Here is a tiny trained network, its code and every weight. The questions are about switching its units off for an input and a class, where a switched-off unit gives its printed mean instead of its output.

import numpy as np


def w(rows, s, z=0):
    codes = np.array(rows[::2]) - 128.0
    scale = np.full(codes.shape[1], s)
    scale[-1] = z or s
    return codes * scale


def f(y):
    return np.maximum(y, 0)


def log_softmax(a):
    a = a - a.max(-1, keepdims=True)
    return a - np.log(np.exp(a).sum(-1, keepdims=True))


def net(x, mask):
    res = np.array(x, float).reshape(1, 3) / 4 @ E
    y = f(res @ A[0][:, :-1].T + A[0][:, -1])
    res = res + np.where(mask, y, B[0][:, -1]) @ B[0][:, :-1]
    return log_softmax(res[-1] @ U[:, :-1].T + U[:, -1])


A, B = {}, {}
E = w([
[205,76,247,165,125,180],'x0',
[27,139,182,119,195,167],'x1',
[138,183,168,58,53,181],'x2',
],0.011)
A[0] = w([
[168,147,110,158,106,117,33],'n0',
[185,65,179,102,168,177,165],'n1',
[161,126,134,116,97,57,90],'n2',
[90,67,74,142,141,82,127],'n3',
[117,101,176,180,82,165,153],'n4',
[60,152,78,95,97,122,181],'n5',
[139,126,111,225,178,92,103],'n6',
[105,165,162,134,169,159,93],'n7',
[65,93,142,75,169,148,133],'n8',
[119,131,67,78,158,123,163],'n9',
[138,79,63,149,114,123,215],'n10',
[126,102,145,206,118,141,70],'n11',
[98,200,167,119,33,102,126],'n12',
[81,132,172,66,28,201,41],'n13',
[91,121,97,100,144,152,183],'n14',
[150,62,133,142,207,69,111],'n15',
[54,80,127,182,145,147,155],'n16',
[74,133,171,77,192,145,141],'n17',
[149,94,61,113,86,141,103],'n18',
[188,76,176,192,150,192,176],'n19',
[249,107,108,123,128,123,81],'n20',
[163,130,206,134,113,133,163],'n21',
[197,97,81,128,72,112,2],'n22',
[156,56,108,56,76,106,99],'n23',
[188,149,125,83,97,219,151],'n24',
[80,154,185,124,127,111,135],'n25',
[120,171,134,98,214,201,69],'n26',
[119,68,165,154,95,183,101],'n27',
],0.011,0.00065)
B[0] = w([
[162,92,166,213,51,167,166],'n0',
[43,60,41,96,108,81,233],'n1',
[174,92,210,197,100,197,172],'n2',
[122,169,110,123,179,109,201],'n3',
[85,85,63,126,121,29,202],'n4',
[76,89,77,52,42,34,220],'n5',
[177,208,182,69,204,205,203],'n6',
[106,150,235,177,104,124,187],'n7',
[97,136,188,221,132,144,202],'n8',
[54,153,69,126,100,100,193],'n9',
[122,116,128,144,161,131,180],'n10',
[158,111,33,101,170,53,175],'n11',
[239,237,113,29,120,142,207],'n12',
[194,254,138,103,220,126,248],'n13',
[64,144,101,149,12,70,175],'n14',
[233,210,110,27,178,170,206],'n15',
[138,176,131,155,125,247,198],'n16',
[99,126,207,161,39,196,220],'n17',
[84,148,162,198,58,159,179],'n18',
[51,110,81,55,51,49,254],'n19',
[154,101,186,158,161,149,218],'n20',
[88,85,42,128,137,139,220],'n21',
[130,75,189,154,41,185,208],'n22',
[129,109,106,213,155,222,182],'n23',
[166,185,76,67,118,128,224],'n24',
[120,120,158,188,137,161,183],'n25',
[194,111,198,155,94,187,199],'n26',
[45,111,110,101,125,51,204],'n27',
],0.0054,0.01)
U = w([
[76,114,93,89,136,61,254],'0',
[150,122,222,207,121,186,29],'1',
[204,187,143,36,253,156,85],'2',
],0.012,0.00055)

Each question gives the input, the list of numbers given to net, and the class t.
The units are the neurons (one row each of A and B). Each row of codes is followed by its name. A weight is (code - 128) times the scale printed after its matrix; where a second scale follows, it is the last column's (A, B and U).
mask holds one flag per neuron, in row order. A switched-off neuron (its flag False) gives its mean, the last column of its row in B, instead of its output. The means were averaged over made-up inputs and are rounded, as every weight is.
A unit's drop is (log p(t) with every unit on - log p(t) with that unit switched off) / (log p(t) with every unit on - log p(t) with every unit switched off).
The circuit of an input: a set's keep is (log p(t) with only the set's units on - log p(t) with every unit switched off) / (log p(t) with every unit on - log p(t) with every unit switched off). Starting from the 12 units with the biggest drops (on a tie, the unit counted first), units are removed one at a time, each time the one whose removal leaves the highest keep (on an exact tie, the one counted first), for as long as the keep stays at least 0.8.
circuit, biggest first: the units of the circuit, biggest drop first
unit that matters most: the unit with the biggest drop
top k neurons: the k neurons with the biggest drops, biggest first
drop when u is switched off: that unit's drop, to one decimal
input [-4,2,-5], class 2: circuit, biggest first : [n6, n19]
input [-1,-2,2], class 1: top 2 neurons : [n15, n19]
input [6,-4,7], class 2: circuit, biggest first : [n13]
input [4,-4,-7], class 2: top 2 neurons : [n15, n6]
input [-1,3,-3], class 1: top 2 neurons : [n13, n12]
input [0,8,-8], class 1: top 3 neurons : [n17, n8, n13]
input [7,-3,-6], class 0: top 2 neurons : [n19, n1]
input [8,6,-6], class 0: top 2 neurons : [n19, n1]
input [5,-4,-6], class 2: top 3 neurons : [n15, n6, n5]
input [3,-2,4], class 2: top 2 neurons : [n13, n5]
input [-1,-6,-8], class 2: top 2 neurons : [n15, n6]
input [-7,1,8], class 2: drop when n5 is switched off : -0.2
input [-4,6,5], class 1: drop when n11 is switched off : 0.0
input [8,-2,-6], class 0: drop when n19 is switched off : 0.2
input [4,-1,7], class 2: unit that matters most : n13
input [2,0,1], class 0: drop when n13 is switched off : 0.1
